Below is a small trained network, with its code and all its weights. Each question gives an input and a class and asks what happens when units are switched off, that is, made to give their printed mean instead of their output.

import numpy as np


def w(rows, s, z=0):
    codes = np.array(rows[::2]) - 128.0
    scale = np.full(codes.shape[1], s)
    scale[-1] = z or s
    return codes * scale


def f(y):
    return np.maximum(y, 0)


def log_softmax(a):
    a = a - a.max(-1, keepdims=True)
    return a - np.log(np.exp(a).sum(-1, keepdims=True))


def net(x, mask):
    res = np.array(x, float).reshape(1, 6) / 4 @ E
    y = f(res @ A[0][:, :-1].T + A[0][:, -1])
    res = res + np.where(mask, y, B[0][:, -1]) @ B[0][:, :-1]
    return log_softmax(res[-1] @ U[:, :-1].T + U[:, -1])


A, B = {}, {}
E = w([
[127,202,245,61],'x0',
[197,234,49,202],'x1',
[128,131,126,132],'x2',
[80,132,221,255],'x3',
[131,127,127,126],'x4',
[241,66,175,147],'x5',
],0.0057)
A[0] = w([
[178,173,108,180,92],'neuron 1',
[147,182,198,74,83],'neuron 2',
[161,79,155,137,111],'neuron 3',
[170,187,90,129,105],'neuron 4',
[134,154,155,103,218],'neuron 5',
[108,91,139,132,167],'neuron 6',
[146,103,67,47,60],'neuron 7',
[57,90,132,99,107],'neuron 8',
[176,88,122,137,154],'neuron 9',
[180,136,108,83,140],'neuron 10',
[110,102,186,205,67],'neuron 11',
[99,97,162,174,186],'neuron 12',
[109,102,95,162,79],'neuron 13',
[172,182,95,125,105],'neuron 14',
[114,11,160,92,85],'neuron 15',
[206,118,170,112,115],'neuron 16',
[185,114,140,136,76],'neuron 17',
[173,105,146,131,81],'neuron 18',
[115,129,150,165,58],'neuron 19',
[150,121,139,130,255],'neuron 20',
[125,101,101,88,149],'neuron 21',
[103,113,147,174,73],'neuron 22',
[82,33,82,138,127],'neuron 23',
[135,94,97,150,54],'neuron 24',
[143,58,69,168,56],'neuron 25',
[155,112,105,48,73],'neuron 26',
[111,109,175,81,98],'neuron 27',
[84,58,116,89,124],'neuron 28',
[33,177,86,98,110],'neuron 29',
],0.012,0.0061)
B[0] = w([
[168,155,209,133,189],'neuron 1',
[142,116,116,21,205],'neuron 2',
[122,69,118,150,178],'neuron 3',
[168,136,196,132,192],'neuron 4',
[164,148,53,102,226],'neuron 5',
[149,155,112,149,191],'neuron 6',
[35,190,144,146,197],'neuron 7',
[161,126,176,164,191],'neuron 8',
[143,91,92,180,195],'neuron 9',
[76,167,112,133,201],'neuron 10',
[37,171,152,112,199],'neuron 11',
[94,185,64,153,228],'neuron 12',
[145,105,133,80,155],'neuron 13',
[157,155,174,147,187],'neuron 14',
[183,137,224,144,230],'neuron 15',
[100,54,133,156,198],'neuron 16',
[103,67,151,135,155],'neuron 17',
[100,75,149,136,153],'neuron 18',
[73,151,144,129,144],'neuron 19',
[175,142,24,173,255],'neuron 20',
[110,171,88,169,187],'neuron 21',
[78,147,145,121,158],'neuron 22',
[165,136,82,51,215],'neuron 23',
[119,129,128,72,144],'neuron 24',
[133,123,120,32,182],'neuron 25',
[46,164,128,134,188],'neuron 26',
[185,156,134,132,190],'neuron 27',
[169,145,172,152,204],'neuron 28',
[130,2,123,186,207],'neuron 29',
],0.025,0.0063)
U = w([
[149,204,69,188,255],'0',
[202,229,224,203,45],'1',
[2,239,117,173,72],'2',
[154,179,69,176,228],'3',
[154,159,81,19,119],'4',
[107,44,96,241,68],'5',
[76,119,172,105,66],'6',
],0.0054,0.0076)

Each question gives the input, the list of numbers given to net, and the class t.
The units are the neurons (one row each of A and B). Each row of codes is followed by its name. A weight is (code - 128) times the scale printed after its matrix; where a second scale follows, it is the last column's (A, B and U).
mask holds one flag per neuron, in row order. A switched-off neuron (its flag False) gives its mean, the last column of its row in B, instead of its output. The means were averaged over made-up inputs and are rounded, as every weight is.
A unit's drop is (log p(t) with every unit on - log p(t) with that unit switched off) / (log p(t) with every unit on - log p(t) with every unit switched off).
The circuit of an input: a set's keep is (log p(t) with only the set's units on - log p(t) with every unit switched off) / (log p(t) with every unit on - log p(t) with every unit switched off). Starting from the 12 units with the biggest drops (on a tie, the unit counted first), units are removed one at a time, each time the one whose removal leaves the highest keep (on an exact tie, the one counted first), for as long as the keep stays at least 0.8.
units of the circuit, in order: the units of the circuit, biggest drop first
unit that matters most: the unit with the biggest drop
k most important neurons: the k neurons with the biggest drops, biggest first
drop of u: that unit's drop, to one decimal
input [-3,5,3,0,-2,0], class 1: unit that matters most : neuron 1
input [5,8,-6,-8,6,-1], class 1: 3 most important neurons : [neuron 4; neuron 14; neuron 1]
input [-4,8,-1,-4,-2,2], class 1: 3 most important neurons : [neuron 1; neuron 4; neuron 14]
input [7,-2,-1,-5,7,8], class 5: 2 most important neurons : [neuron 16; neuron 23]
input [1,-3,6,-5,-7,8], class 5: units of the circuit, in order : [neuron 16; neuron 3]
input [-8,-2,5,3,2,-2], class 4: 2 most important neurons : [neuron 23; neuron 25]
input [-4,7,-1,-5,5,8], class 5: 4 most important neurons : [neuron 9; neuron 16; neuron 17; neuron 15]
input [-5,-2,2,4,3,-1], class 4: units of the circuit, in order : [neuron 23; neuron 25]
input [-4,-8,6,-5,1,-7], class 1: units of the circuit, in order : [neuron 28; neuron 15]
input [-6,-8,-2,1,-4,-3], class 1: 3 most important neurons : [neuron 15; neuron 28; neuron 8]
input [-6,0,4,5,-5,5], class 4: units of the circuit, in order : [neuron 25; neuron 23]
input [2,1,1,-7,-7,8], class 5: units of the circuit, in order : [neuron 16; neuron 17]
input [-6,-2,0,8,-3,7], class 2: 3 most important neurons : [neuron 11; neuron 12; neuron 22]
input [2,6,-2,5,4,0], class 1: units of the circuit, in order : [neuron 1]
input [-2,4,-3,-6,5,-1], class 2: units of the circuit, in order : [neuron 7; neuron 10]
input [-5,-8,4,-3,6,-1], class 1: 2 most important neurons : [neuron 15; neuron 28]
input [5,-2,1,-3,3,-2], class 4: 4 most important neurons : [neuron 2; neuron 12; neuron 9; neuron 5]
input [-7,7,3,2,4,-7], class 1: units of the circuit, in order : [neuron 1; neuron 4]
input [4,-1,4,-6,-6,-6], class 2: 2 most important neurons : [neuron 7; neuron 26]
input [-4,-6,2,8,7,-1], class 2: 3 most important neurons : [neuron 11; neuron 12; neuron 22]
input [-7,8,2,-2,-4,5], class 1: units of the circuit, in order : [neuron 1]
input [6,-6,6,1,6,8], class 5: 4 most important neurons : [neuron 16; neuron 3; neuron 18; neuron 23]
input [5,8,6,6,4,3], class 1: 2 most important neurons : [neuron 1; neuron 4]
input [-7,-6,2,-7,4,5], class 2: 2 most important neurons : [neuron 7; neuron 26]
input [-8,5,-7,-3,5,-4], class 4: 2 most important neurons : [neuron 25; neuron 23]
input [4,-2,7,-8,4,-8], class 2: drop of neuron 9 : 0.1
input [5,-4,2,1,-4,3], class 4: drop of neuron 15 : -0.1
input [-2,2,-2,7,-7,-5], class 2: unit that matters most : neuron 11
input [6,5,1,1,-1,-4], class 4: drop of neuron 12 : 0.2
input [3,3,-6,3,3,-8], class 5: drop of neuron 29 : 0.7
